Each row has a name. After each piece below comes the name of the row it's from, unless a question asks for something else. Each question is about the rows just above it. Places in a row count from 1.

k837: [125 131 129 136 150 129  83  93 177]
k133: [130  87 125  96  66 128 199  91 165]
k873: [124 127 120 143  96 166 176 121  88]
[165] is at row and place => k133, 9
Row and place of [143] in the named rows: => k873, 4
[128] is at row and place => k133, 6
Row and place of [88] in the named rows: => k873, 9
Row and place where [166 176] starts: => k873, 6
Where does [166 176 121  88] start? Give its row and place. => k873, 6
Row and place of [87] in the named rows: => k133, 2

k217: [168 107  94 135 132 155 153 142 126 116 138 134 175 127 133 142 120]
k94: [ 94  52 110 149 181 132 117 153 125 146 110 134 108 127 133 163 114]
k813: [114 107 110 149 179 132 117 153 126  87 152 134 108 127 147 136 123]
k995: [151 158 126 154 103 124 117 134 125 110 137 128 150 127 163 128 114]
k645: [151  89 110 135 155 132 142 153 126 116  60 134 108 127 120  97 114]
Row and place where [135 155 132 142 153] starts: => k645, 4
[ 94  52 110 149 181 132 117 153 125 146 110 134 108 127 133 163 114] is in which row? => k94
[124] is at row and place => k995, 6
Row and place where [116 138] starts: => k217, 10
find: [114 107 110 149 179 132 117 153 126  87 152 134 108 127 147 136 123] => k813
Row and place of [179] in the named rows: => k813, 5
[175] is at row and place => k217, 13

k716: [119 129  79 110 101 122 113 149 126 109 131 122 129 145 122 104 103 115
  88 131 123 155 116 107 185 124  84 151 130 119 155 105  88 127 157 113
 142]
k205: [129 139  96 112  94 110 122 128 126 118 133 143 140 113 128 105 101 111
 102 146 125 138 123 133 203 135 134 131 113 121 140 112 100 109 143 109
 145]
k547: [112 132  95 105  99 112 122 126 126 114 131 140 132 120 126 102 102 111
  96 158 130 147 119 126 190 125 109 133 116 115 138 105 103 119 141 116
 143]
k13: [111 141  88 117  90 103 120 129 131 108 133 142 144 108 118  98 105  94
 106 156 120 146 129 132 203 145 138 127 123 122 135 101  92 113 161  94
 161]
k683: [109 127  91 100  85 135 105 146 135 114 117 135 138 130 112  96  93 118
  87 152 126 155 128 111 183 124  98 153 121 115 148 106 105 137 149 120
 143]
k212: [111 141  88 117  90 103 120 129 131 108 133 142 144 108 118  98 105  94
 106 156 120 134 129 120 203 145 138 127 123 122 135 101  92 113 161  94
 161]
k857: [121 186  96 112  94 110 122 128 126 118 133 143 140 113 128 105 101 111
 102 152 125 138 123 133 203 135 134 131 113 121 140 112 100 109 143 109
 145]
k365: [100 133 110  91  82 122 116 118 136 121 118 158 140  97 119  91  89 111
  96 187 133 146 132 135 189 127 130 131 103 108 127 107 126 129 129 123
 142]
k517: [151 137 103 107  99 116 124 126 123 131 131 145 132 119 141 117  96 133
  97 146 131 143 113 147 202 121 130 137 101 121 145 128 109 100 121 130
 125]
k36: [112 130  89 102  92 128 111 142 131 113 123 133 134 130 117  99  96 117
  90 149 126 152 124 114 184 124  97 148 122 116 147 104 101 132 149 118
 143]
k856: [111 131  94 101  92 121 115 133 130 113 126 140 134 122 121  98  98 113
  94 158 128 150 123 121 188 125 106 141 117 115 141 105 106 126 143 117
 142]
Where in the named rows is [93]? => k683, 17
Row and place where [121 188] starts: => k856, 24

k268: [167 127 133  80 125 137  91 131 138 107  99 136  84 161 160 130 134 131
 170 168  82 101 165 150  82 144 145  79  87 132 102 100  94  78 134 153
  99]
k402: [ 97 103 145 148 108 144 130 111 141 115 131 135 149 104 108 101  93 144
  89  85 141 119 108 128 157 119 114 153 156 102 139 142 125 153 130 116
 168]
k311: [120  59 153 115 131 166 117 130 170  87 102 180 154 111 122 112 117 136
  91 106 114  79 131 143 146  76 147 134 171 112 126 105 105 129 127 113
 160]
k959: [147 116 127 124 128 126 126 127 127 127 125 128 126 128 128 128 130 126
 129 130 125 125 129 127 125 125 128 125 126 129 126 124 127 124 126 129
 124]
k843: [131 127 127 127 130 129 129 131 129 127 128 131 128 130 128 130 130 127
 129 130 127 127 129 124 128 127 131 127 129 129 128 126 128 127 129 128
 127]
k713: [131 127 127 127 130 129 129 131 129 127 128 131 128 130 128 130 130 127
 129 130 127 127 129 128 128 127 131 127 129 129 128 126 128 127 129 128
 127]
k430: [124 140 119 130 134 114 131 126 116 143 129 112 126 127 133 135 135 119
 135 128 133 141 129 128 120 135 123 129 117 139 120 140 134 132 117 121
 123]
k259: [125 143 125  80 133  98 146 145  99 156 121 110 134 126 137 168 167  82
 140 131 139 150 134 124 107 110 142 124 119 166  99 137 137 133  91  96
 106]
k732: [130 128 127 127 130 128 129 130 128 128 128 129 128 130 129 130 131 127
 130 131 128 128 129 128 127 128 130 127 128 129 128 127 128 127 128 129
 126]
k237: [135 108 170 127  64 166  97 105 160  83 136 146 107 136 113  70  69 187
 115 127 104  95 118 128 147 156 107 122 130  69 163 107 107 110 179 171
 147]
k72: [127 153 105 145 114 114 145 136  98 132 161 108 117 135  98 128 117 124
 125 128 141 151 100  95 140 146 116 129 124 109 152 121 140 132 146 132
 110]
k397: [129 126 127 124 128 126 126 127 127 127 125 128 126 128 100 128 130 126
 129 130 125 125 129 127 125 125 128 125 126 129 126 124 127 124 126 129
 124]
Where in the named rows is [163]? => k237, 31
Row and place where [133  80 125] starts: => k268, 3
find: [131 127 127 127 130 129 129 131 129 127 128 131 128 130 128 130 130 127
 129 130 127 127 129 124 128 127 131 127 129 129 128 126 128 127 129 128
 127] => k843
[146 116] begins in row and place => k72, 26
find: [131 127 127 127 130 129 129 131 129 127 128 131 128 130 128 130 130 127
 129 130 127 127 129 128 128 127 131 127 129 129 128 126 128 127 129 128
 127] => k713
[150 134 124 107 110 142] begins in row and place => k259, 22

k316: [107 115 127  64 152]
k413: [115 127 107 155 191]
k531: [146 116 115 138 105]
k14: [115 127 107 155 117]
k372: [115 127 107 190 193]
[115 127 107 155 191] is in which row? => k413
find: [115 127 107 190 193] => k372

k962: [181 102 166  56]
k615: [135 134 124 136]
k431: [139 138 104 122]
k702: [126 120 132 139]
k795: [132 128 141 121]
k238: [ 94 175 119  80]
k705: [129 127 129 138]
k369: [ 93 159  94  58]
k696: [125 118 112  78]
k756: [190  92 132 133]
k166: [208  64 120 171]
[118] is at row and place => k696, 2
[128 141 121] begins in row and place => k795, 2
Where in the named rows is [208]? => k166, 1
[127] is at row and place => k705, 2
Row and place of [181] in the named rows: => k962, 1

k401: [134 136 122 103 137 120 143]
k937: [151 122 120 103 130 137 198]
k579: [110 126 146 192 127 140  70]
[136 122 103 137 120] begins in row and place => k401, 2
Where in the named rows is [110]? => k579, 1
Row and place where [134 136 122] starts: => k401, 1

k581: [ 72 134 109 109 144 149 108 146]
k223: [ 79 142 108 146 150 169  77 158]
k524: [ 72 131 110 119 146 151 103 151]
k416: [136 199 166 170 132 151  84 163]
k577: [ 63 118  98 113 146 155 101 151]
k42: [125 174 173 108 119 110 157 135]
k260: [ 78 146  98 153 113 152 102 151]
k341: [ 81 135 123 109 138 141 116 147]
Row and place where [ 98 113 146] starts: => k577, 3
[135 123 109 138 141 116 147] begins in row and place => k341, 2
Row and place of [152] in the named rows: => k260, 6

